[ 176 -162  216  114 -386   16 -277  206  364  -34  304   59   32 -296
  203 -180  -92 -158  259   83 -544  161  350   56 -413  302   11  154
  -38   58 -264  -65  165  309  -49 -141 -179 -145  -90  179 -107  167
  -22  127   -4 -154  -44  445 -165 -279   51   74 -320  199  102] | (93)
[ 204  218  -36  195 -355 -113 -104  -32  274 -168  166    5  -85 -263
   42  177 -371 -343  221  -66  -39 -207  303  290 -304 -144  225 -397
 -127 -326 -197  -17  154   61  451 -184  -85 -142   28   91 -375   21
 -101   39  398  -27   51  435   42 -182 -239  324  191 -525   55] | (93)
[-401 -163  174  -25 -217   13  -18  -52  173  -54 -154   -4 -153  -61
 -134   86 -218  225   33  140 -206  -58 -188    2 -323  328   26  -67
 -179 -169  170 -186  178   60  237 -149  145 -459   30 -139 -203 -123
  124  -92  225   70  287  416 -188  312 -192 -172 -275   82  -50] | (75)
[-125  397  333 -140   31 -107  252 -388 -342  205  291  118  276 -241
 -266 -406  -60  446 -228  -94  489 -432  166  -78  185  147   58 -163
  -69   49  213   81  198  -31 -147  116  105  276   69 -269    2  -47
  100 -110 -215  198   55 -380 -142    7 -350 -323  506 -454 -267] | (75)
[-167  309  -42 -601 -237 -303   -6 -467 -273 -204   52  -53   94  -54
 -111  190   61   52 -375 -202  208 -250    0   40 -227   68  -52 -399
 -202 -112  471 -257  319 -166  338  271 -290 -267  177  -60 -184  245
   10  244 -162  274 -141 -206  141  -74 -431  110   72 -204  -55] | (90)
[-126  135  120 -278   17 -373  255 -334   39 -288  473   33   83   96
 -131  125  440  310 -264    5  173   64 -170  208 -431 -335  278 -119
  117  103  -41  131  502   92 -311  336 -301 -426   55 -160  189  -58
 -164  175  311  146 -158  129  -37    1 -623  -60   51 -165 -345] | (90)
[ 173 -194  238   60 -350   56 -274  202  221  -24  246   93  120 -361
  131 -325  -91 -101  314   53 -427   24  261  135 -254  331  -42   59
  -37   42 -298 -101  140  259   51  -24 -145 -224  -83  106 -212  131
   45   -6   55  -30   60  459 -291 -173  -11  -50 -221   84  124] | (84)
[-103  126  385 -201 -356 -166    6 -455   48  519 -223  220  120 -317
 -238 -100 -384  -81 -421  -70  280 -100  -79  -31 -109  436  -46  -16
 -179   30  144 -161  -91 -247  364  108 -151  -14  145   -8 -357  235
   -9  103 -454  232  150 -265   -2  -41   31  332   68 -442   97] | (75)
[-285    8 -142  -28 -290 -182  255 -576   32 -325  242  117  292  271
 -230  188 -344 -120   16   30  241   90 -115 -250 -279  -14  510 -358
  289 -450  451  255  162  -51  -94   74  128 -149 -193  339  320  224
   64 -109   58  159   88   20   -1  226 -196  274   37  -75  296] | (90)
[ 134  -66  289  253 -427  -72 -163 -347  391   98  117  150   54 -437
  -80 -192 -403 -134 -196   92   -1  109   99  128 -523  153  208 -305
  -38 -235  -29  -29  135 -147  115  139 -408 -106  -80  -54 -167  367
  120  165   12  -21  112  228  -20  -63 -302  101  -50 -262  -51] | (75)
[  26 -199   32  -43  103  -33 -222  176 -111  500 -217    3  154  205
  232   57  282 -398  324  124 -106 -465  450 -190   64  139 -169  153
  -65 -120 -461  160    7   73  -46 -208 -441  393  -39  472 -221  233
  -40  -56  497  179 -178  183 -335 -207  -65  175  332  109  -38] | (84)
[ 337   25 -140 -356  -35 -126  166 -201   -3  149 -240   33  413 -518
 -141 -361 -287  101 -329 -228  180 -117  -49   56   69  645 -272 -366
   64   62  161  -91  170  -99  368 -346   32  654   31 -269  126  142
  -46 -260 -119  408 -169  344 -262  -58   21  338   63 -242   66] | (83)
[  50  165   91  334  -28  118  -50 -246 -277  129  182  156  221 -109
 -187   -9  -52  105 -109   63  161 -400  -52 -375  286  494  133  153
  208 -178  244  -35  -75   85   76   83   46  488 -273  170  -77 -308
   83 -484  119  332   -3  165  113  -80  186  -25  490  -39  447] | (89)
[ -62  -20   70   85 -390  -23 -131  124  135 -266 -147  -32 -285 -210
  126  303 -255 -155  244  114 -358 -145  155  236 -250  199 -109  -72
 -266 -137 -169  -97  128  120  444 -267   57 -297   97   49 -308 -109
 -187  -37  250   -7  210  500 -149  -40  -75  106 -178 -120  -69] | (93)
[-455  169  -99 -529  -65 -233  229 -456  127   54   22  143  111  235
 -130   51  141  -59 -191 -229   51  -28 -142  171 -331  -21  -56 -260
 -116 -295  406  -36  121  -67  136  330 -215 -487  153  -97   22  112
   87  276    8  213 -111 -320  -52 -147 -468  206 -121 -199 -150] | (78)
[-194  169   33 -253  130 -480  322 -249   -1 -147  562  130  245  -78
 -171  143  405  412 -257  134  165   48 -141  136 -307 -211  414 -111
   60  240  -26  175  549   53 -223  206 -189 -329  -28 -181  157 -196
 -124   75  393  236 -148  259  -13   65 -402   15  121  -78 -123] | (69)
[-139  244   30  -32 -449   96  296 -758  107 -418  277   45   -8 -152
 -422 -169 -303  232 -316 -106  338  224 -331  239 -213  -18   68 -186
  228 -143  611  -12 -150   99  -38  307  140 -229   93 -250  299   77
   31  -67 -291  -45  116 -511  200  170 -428  -42  160 -498   -3] | (84)
[ -88  -25  145 -169   12 -231  221  -69  155 -210  138   83  104 -454
  -45 -115  204  278   47  154  -24  207  -30  152 -364  -31   72  112
  -53  442  -21 -115  309   10 -255 -172  -43 -121  -26 -107   -6  170
 -127 -106   -9   50  -46  197 -259  224 -109   -3  -57  -28  -61] | (83)
[ 317  -31  476  239 -279  -24 -217 -104  -28 -156  124  171  -49  -75
  121  -41  -13  -74  -48  -73 -199 -204  274 -123 -131  287  -75   97
  123 -157 -222 -183  308   91  -83  192 -334  -17 -211  316 -273   87
 -196  110 -201  259  -54  386  -84 -262  -91 -113  -96 -192   33] | (69)
[ 127 -163  184  -51    2  129  -60 -227  -42  278 -256    8   79  -28
   48 -117  224 -186   33   87  161 -182  133  -45  151  267 -434  277
  172    4 -121   37 -172  -49 -341  -81 -374  500    1  175  157  284
 -126 -110   -2   46 -167 -227  -95 -168 -117   -6  304  104 -167] | (90)
[ 266 -231   71  217  192   24  -20    4  -64   96   -8   33   16 -275
  144 -196  -58  146   45  -42 -410 -158   80 -341  158  533   91  328
  111   64  119   -4 -195  229 -160 -468   43  539 -270   77  -70  -29
 -263 -220  -24  -82 -164   59 -263   98  258  -41  315 -367  101] | (89)
[-143  -49  -99   -6  435   -5  127  -22  -85 -157  155 -221  154  236
   56   33  495  262  307 -187  -86 -126   28 -131  120  143   -7  110
  314 -107  200   45   79  247 -492  -68  140  211 -186  -57  221 -199
 -180 -321  455   92 -188 -148 -169  144 -169 -271  229  -44   28] | (83)
[-262  263  -68  352  232   49  -57 -170 -238   87  454  234  137   53
   37  197  472   20  109  193 -167 -368   62 -352   78  219  268  306
   57 -300  310   42  -27  116 -147  283 -171  182 -371  156  -66 -493
  164 -347  420   99 -117   36  222 -369   54 -120  527  310  309] | (83)
[   5   21  495  701 -276  246 -167 -425  -60 -184  138  192 -212 -134
   32  -13  -99 -151  137  239   59 -245  195 -107  -32  -19   46  249
  108 -286   40   59 -213  -50 -413  306 -317  104 -243  332 -108  184
  -67 -102  -62 -116  184 -290   24  -29 -205 -353  381 -277  -68] | (89)
[-197  142 -105   19  -81 -224  274 -368  226 -430  411  161   37  -60
 -168  129 -266  186  -94 -178 -145   99 -231   55 -281   74  418 -251
  113 -214  526  -11  147  142   63   63  194 -400 -150  -62   98 -174
 -114   40   93   95  -31  157   38  165 -165  135 -144 -459  225] | (95)
[ 163 -224  270   27  245 -486  111 -120  171   30  175  334  227   52
  116  307  144  -78  111 -136 -139  -48 -117 -198   68  520  338   43
  339 -334  -84   50  293 -238 -282  115 -190 -102 -378  126  112 -235
 -398   -3  -67  345 -253  446    3 -423  191  166 -137   45  108] | (69)
[ 209 -142  -23  116 -466   32 -280  134  414 -166   51  -69 -157 -214
  284  170 -157 -434  279   87 -565  190  364  219 -413  169 -120   70
  -50  -76 -273  -37   48  262  179 -323 -194 -137  -10  249 -135  171
 -230  177  206 -252  -21  406   -2 -251   26  338 -256   48  106] | (69)
[ 167 -203  171  -59  215  -66 -220  247   21  464 -163    4   49 -173
  317  -76  407 -163  232   51 -328 -300  345   25   85  315 -279  276
 -120   51 -469  -19   33   49  -70 -248 -401  242  -44   47 -306    9
 -203   16  343   10 -169  147 -268 -298   -7  -12  242    1 -192] | (69)
[ 344   24  216  -85  149   64  -44   -6  -95  204 -101   14 -110 -363
   66 -276  287  118  -73 -219 -135 -267   83  283  193  328 -469  281
   -4  268 -209 -198 -179  222   21   18 -269  259   99 -233 -257 -123
 -330  -67   20   62 -198 -103 -180 -220 -158  -97  313 -573 -237] | (81)
[ 294  -80  137 -170   30  -25   34 -247    7  297  120   39  297  -62
  -23 -357  322  -47  -38  -75  198  -38  168  -42   99  161 -168  207
  298   96 -120   95  -87   80 -451   32 -385  485  -26   83  231  323
  -88  -27 -154   67 -357 -375  -73 -283 -152   35  428  -89 -113] | (95)
[ 202 -156  149 -161 -503  -84 -146 -447  287   77 -248  -66  155 -693
 -233 -136 -560  -93 -355   39  329  180 -132  355 -269  427 -212 -426
    4  120  124 -155  -28 -308  302    5 -326  103  177 -214   31  580
  -30   46 -105  101   98   85   28  208 -211  271 -152 -219   60] | (75)
[ 365   76  -25  120  241 -295   55 -317 -170   56  312   80  215  -65
  119  160  257 -153  -73 -162   31 -116  211 -176   55  168  265   84
  329   -8   21  238  -65   50 -347  166 -404  588 -242  216  175   84
 -432  -62   72   89 -426 -189   64 -340  -18  309  489 -424   85] | (75)
[ 113 -236   17 -251  410 -508  148  -33  307  151  249  206  377 -114
  106  193  195  -42  155 -223 -178   87 -241  -61   66  577  310   25
  311 -108   72   53  149 -160 -269  -62  -84  -47 -270  -88  264 -229
 -367  -41  105  168 -365  349  -14 -352  252  318 -168  124  189] | (90)
[ -93    7  233  259  -49 -112  -13  -66  401   22  135   27  258 -609
  -48 -295    1  172  169   68    6  216  105  128 -433   90  230 -187
  -48   -7    0 -177  290 -185 -105  -20  -24  -86 -199 -260 -282  198
  152 -220  154   92  179  106 -202  198  -82 -120    8 -137  154] | (78)
[ 224 -129  152 -215  263 -117  -13  147  101  245  -82   55  -17 -319
  191 -180  402  121   35 -130 -340 -141   69  157   94  419 -339  311
  -60  211 -184 -168   -5  109  -99 -205 -262  172   18 -241 -123 -113
 -287   21    8   45 -315   55 -212 -317    2  -58  107 -152 -262] | (95)
[ 192 -233 -156   46  137  -22   81  -74   40 -615  342 -146  -57  106
   41  140  525  199  307  158 -111   64  -20   40 -174 -168  142   53
  422 -123   -5   21  258  247 -568  -95 -231  -22 -219   -2  387  -49
 -143 -205  472 -121 -330  353   76    2 -440 -322  290  288 -191] | (69)
[-329  -75 -119 -224  194 -179  407 -565 -111   42 -260   58   86   90
 -195  207   34   34  -37    7  366 -125 -420   35  187  123   78  -66
  136 -240  379  249 -273 -262 -112  -41   68   65   39 -166  292  -37
 -216 -264  154   73   41 -497  -99  213 -216  114  448 -351 -201] | (78)
[ 359 -121  293   18 -259   59 -290 -363  -67   63   82 -133    1  313
  -59  163    4 -304  -40 -303  206 -216 -131 -101  150  299    2  121
  472 -352  -43  -23 -257  120 -127  356 -308   36  -20  278   -7   65
 -301  -15    2   41 -131 -201  222 -265 -168   99  284 -325  111] | (93)
[ 337 -104  192 -256 -205  -47 -185 -385 -328   51   76 -110  -36  563
   11  180  324 -178 -296 -281   33 -261 -113 -233   68  198   -4  215
  392 -304 -102   47  -53  260  -72  342 -432  -17   17  298  -30  -13
 -341  139  -31  103 -241 -187  126 -340 -312  100  372 -322 -126] | (69)
[ 175 -170 -126   75 -415   -2 -226   79  414 -175   -3  -72 -167 -142
  257  232  -92 -408  195   89 -580  237  280  192 -458  162  -95   49
  -25 -118 -197  -34   49  252  211 -313 -234 -134  -23  221  -95  155
 -223  170  250 -208  -74  405   25 -228   -5  389 -240   59  103] | (69)
[-200 -161   85  -61 -164  -96   85   10  355 -151  240  -47 -149  266
  -68  112  496  116  466  296  -28  151  113   82 -345 -400  252  160
   96 -280 -201  -59  240  120 -396 -141 -171 -566    0  -22  -13   41
  164   46  182 -178 -134  -79  176 -131 -432 -333  343  349 -311] | (84)
[ 230  104  420  581 -117  148 -161 -230 -152  -10  424  195   93 -326
   50 -160  -62   -2   72  138  -10 -277  172 -283  160  325  209  338
  196  -75   22  102 -120   89 -367  106  -94  433 -328  217  -12 -110
  -98 -283  -81  -88   51  -21   31 -214  138 -219  457 -127  154] | (78)
[-149  240 -334   28   88   84   23 -337 -286   92   80   99  148  126
 -193  182  151   57 -221   19   74 -442 -132 -325  186  383   33  -18
   94 -390  557  -93  -83   87  297   77  -96  385 -178   65   -2 -353
  229 -359  329  340 -212   86  281 -187  -36   89  539  116  356] | (95)
[-283  181  -69   29  171  200  449 -438  307 -240  -96   70  -94 -415
 -387 -113 -229  248  102  -37  395   61 -415  226  -61   55 -144   21
  136   87  700 -291 -290  -58 -206 -257  360  127    5 -311  225  -65
   34 -462   42 -119   17 -125   83  402 -163  -18  162 -239   99] | (81)
[ 130 -127  -92  259  365  -43  302 -193   78  118  117  161   20  225
  118  -51   34    0  -73 -164 -371  -69  -27 -271  -64  296  212  222
  307 -217   69  421 -149  363 -333 -227   -2  546 -268   99  362 -255
 -358 -144  295  -48 -249  159 -348 -147  -45  238  187 -464 -171] | (81)
[ 242 -132  415  661 -236  238 -145 -294  -55 -181  105  165 -143 -296
   13 -156 -145  -56  155  281   35 -207  202  -83   60   79   21  235
  189 -124 -103   59 -191   24 -391   70 -292  298 -261  283  -49  218
 -102 -197  -30  -90   95  -54  -60   54 -136 -341  445 -280  -44] | (84)
[-358  115 -125 -486 -149 -226  268 -523  114 -116   22  170  124  235
 -143   52   70 -133 -157 -167  146   -5 -107  247 -351 -122  -80 -365
  -26 -308  325   63  156  -90   60  367 -296 -428  146   -3  180  251
   53  264   24  247 -124 -220  -99 -126 -572  227 -136 -193 -208] | (78)
[ 168 -347  -34   27  -18  -44 -217 -118  -67  179 -315   17   18 -387
  140   35 -215  -80  -16   52 -393 -115   73 -302  225  724  -84  202
  -24    5  298 -212 -310  -61  174 -454 -145  364 -212  184 -254  251
 -218  -57 -169   -2 -128 -115  -13  172  395  125  218 -210  370] | (90)
[ -28  119  431 -349 -294 -219  191 -472  -77  369 -137  329  -69   66
 -249   -8 -170  -33 -432 -135  231 -178 -258 -207 -100  235  123  267
  -69  -29   93 -157  -77  -67  229   67 -110 -197  140  141 -344   39
 -134  138 -648  179  -11 -210    2 -196  -21  330  228 -522 -103] | (81)
[-196  334  -96 -107 -436  338   71 -540  -72 -151  -17 -234  -30 -235
 -320 -296 -205  120 -238  -20  362  -41  -54  188 -247 -129 -217 -159
  -72    6  490  -99 -218  178  180   -5   98  144  260 -203  -11  267
  231 -203   42 -163  198 -563   24  327 -490  -43  423 -420  -57] | (89)
[-138 -283  323 -147  247   -7  130 -433  -35  402   14  112  310  116
 -186 -350  350  261 -176  -16  247    4 -258 -289  143  367  -67  361
  365   70  235   56 -176  -48 -700  237 -270  254 -140    9  316  232
   11 -116 -185  160 -194 -541 -164  118 -123 -243  239   43  -51] | (89)
[-368 -302  -47  237  170    7  140 -271  406  352   65   51  170   45
 -154  112  178  -98  228  207   74  269 -309  254   33   54  106  272
  328   29  -41  353 -468   67 -387  140 -100 -134  -84   10  265  -68
 -171 -212  711  -67   98 -370  -42  316  -48  164  191 -156  255] | (84)
[ 217 -118  176  158 -351   22 -317  156  431  -22  395   23   64 -300
  171 -113  -70 -184  214   60 -490  243  371    1 -471  312   43  178
   68  116 -155 -127  152  329 -155 -103 -244  -24 -140  241  -29  218
  -13  133    9 -179 -158  454   11 -292   89  157 -344  300  258] | (75)
[ 485  -20  184   10  117  -61    9 -117   -3  150  209   75  120 -196
   51 -216  364  -81   81 -208   57 -100  143  259  253  108 -193  290
  327  220 -349   55 -209  211 -323  178 -370  296  -28   39    7   28
 -429  -42   26   76 -336 -270  -54 -326 -104   70  455 -568  -41] | (84)
[-195  239   27 -189  256  -97  423 -685 -362   37 -103   85  173   86
 -360  -38  117  319 -358 -172  626 -363 -330  -89  255   82    5 -177
  201 -219  476   25   -8 -196  -81  205   34  236  -21 -221   96 -136
  -66 -293   41  365  -18 -436   -9  213 -403 -109  612 -573 -133] | (69)
[  92   10 -113  165 -488   81 -213  141  338 -251  -90  -56 -220 -203
  254  259 -269 -521  373   68 -449  -19  359  367 -345   68 -211  -94
 -183 -194 -276   12    9  216  419 -315  -73 -125   86  227 -200   65
 -205   36  383 -139  109  464 -108 -231  -53  381 -193 -107   43] | (78)
[ 131  -49  328  165 -460  -78  -51 -460  305  118  143  369   15 -336
  -64 -216 -435 -186 -347  140  -68   37   32   21 -431  144  191 -124
  -58 -223    2   30  100 -118  110   88 -430 -161 -106  117 -141  309
   60  306 -192  -31   75  228  -26 -152 -230  186  -33 -304  -80] | (69)
[ 112 -117  141  -95  -67  103 -101 -102  -26  364 -285  -63  108  -22
   43 -113  198 -234  130   77  202 -244  242   29  147  199 -427  181
   74   -5 -258   61 -151  -27 -178 -135 -337  485  100  161   41  305
  -72 -124   97   92 -135 -228 -147 -187 -134   48  365   51 -173] | (89)
[ 142 -203   57  354  238   96  117    7  141  226   57  106   28  -79
  144 -303  -82   74  133  -95 -484  -43  154 -236   36  437   89  306
  175  -86   -4  216 -222  370 -264 -388  122  489 -271   45   73 -144
 -232 -184  140 -133  -90   41 -389    0  133   16  188 -451  -14] | (81)
[  77 -148   43  288  -17  -19 -154  -75  141 -304  344 -200  273 -478
  -12 -102  117  204  285  191  106   87  225  319  -80  130  -23 -320
  238   58  -60  105  216  -28 -413  181 -241  148 -152 -213  307  213
  -15 -223  561   60   -5  124  -44  195 -350 -382   62  162   51] | (81)
[ 136 -451 -123 -103   25    9  -56 -145  295 -180 -207 -132 -191  304
   41  325  230 -229  156 -182 -345  298 -340 -122 -297  281    2  346
  438 -148  184 -231 -268  246 -202  -85 -210 -112 -144  264   89  119
 -333 -118  112  -89 -317  140   61   22   21  324 -128   14  229] | (81)
[-231   11  355 -223 -545  -62  163 -119  432   23  192   43   35  133
 -260 -248   30   46  422   45  267  232  242  375 -208 -336  -10  -12
   64 -128 -309  -76  173  114 -192   40   90 -765  232   -9 -144  256
  144  202 -290   10  145 -457   35  -34 -396 -202   90 -162 -156] | (93)
[ 423  -94  202 -106  -12  -43  -72  -73   22  274   28  -32  157 -199
   64 -235  334  -98   88  -48  140 -113  224  122  165  170 -235  221
  207  115 -362   38  -90   50 -293  -55 -389  418   41   -6   42  209
 -222  -54  -59   21 -296 -253  -48 -363 -117    7  483 -164 -203] | (89)
[-354  147  279  360 -354  129   -3 -544   22 -157  239    7 -111  346
 -215  199  -70 -112   57   53  273  -48  -27  -46 -229 -282  248   81
  211 -321  178  124 -152  127 -261  460  -69 -340  -52  340  -71  100
  -18  -35  185  -20  259 -469  126  225 -382  -84  252 -404  136] | (93)
[   5 -181  -28  333  346   42  359 -152  303  232  140  188   98  346
   30  -87  148 -103  196 -109 -212   89 -124 -150  -50  155  227  354
  461 -265 -107  469 -251  356 -505 -144  102  360 -267  128  410 -315
 -286 -289  404  -70 -139   59 -327 -154   -6  250  201 -318  -68] | (93)
[ -62  -83  -73 -380   89 -110  220 -287 -278   62    0   93  -36  239
 -122  165   75  117  -89  -29   36 -295  -76  -84  399  327 -190  239
  157   90  246  101 -223  225 -133 -138  -62  144   96  150  298  -97
 -296   53  -74   97 -307 -238   56  -22 -101   47  292 -180  -83] | (75)
[ 207 -130  309  242 -302   51 -146 -271  424  -97   24  -62   91 -500
  -33 -285 -190  -74  -39   -8   64  257  -14  245 -532   75   45 -224
  132  -89 -106 -112  155 -118 -106   86 -257  -57  -97 -156 -119  379
  -15  -67  148  -81  185  205 -162  143 -314    3 -101 -263  -35] | (69)
[ 271   79  331  297  -87   55 -101 -148 -233  102  178   39  123 -261
 -108  -63 -187  178  -92  -18  123 -354  -18 -379  352  539  164  288
  210   41   95  -77  -85  119  -44 -190  174  502 -206  143 -148 -221
 -176 -376 -125  136   19   92   60   27  307  -79  468 -281  329] | (95)
[-147   50  103  100   -6  -36  152 -138  288 -115   99  154  225 -681
  -97 -295  -31  172  119  197   73  154   -8  147 -384  113   42  -87
  -81  189  170 -146  214 -163 -166 -122  -10   98 -138 -204   15  195
  172 -315   79   54   80  268 -239  170  -76  -36  -43  127   77] | (78)
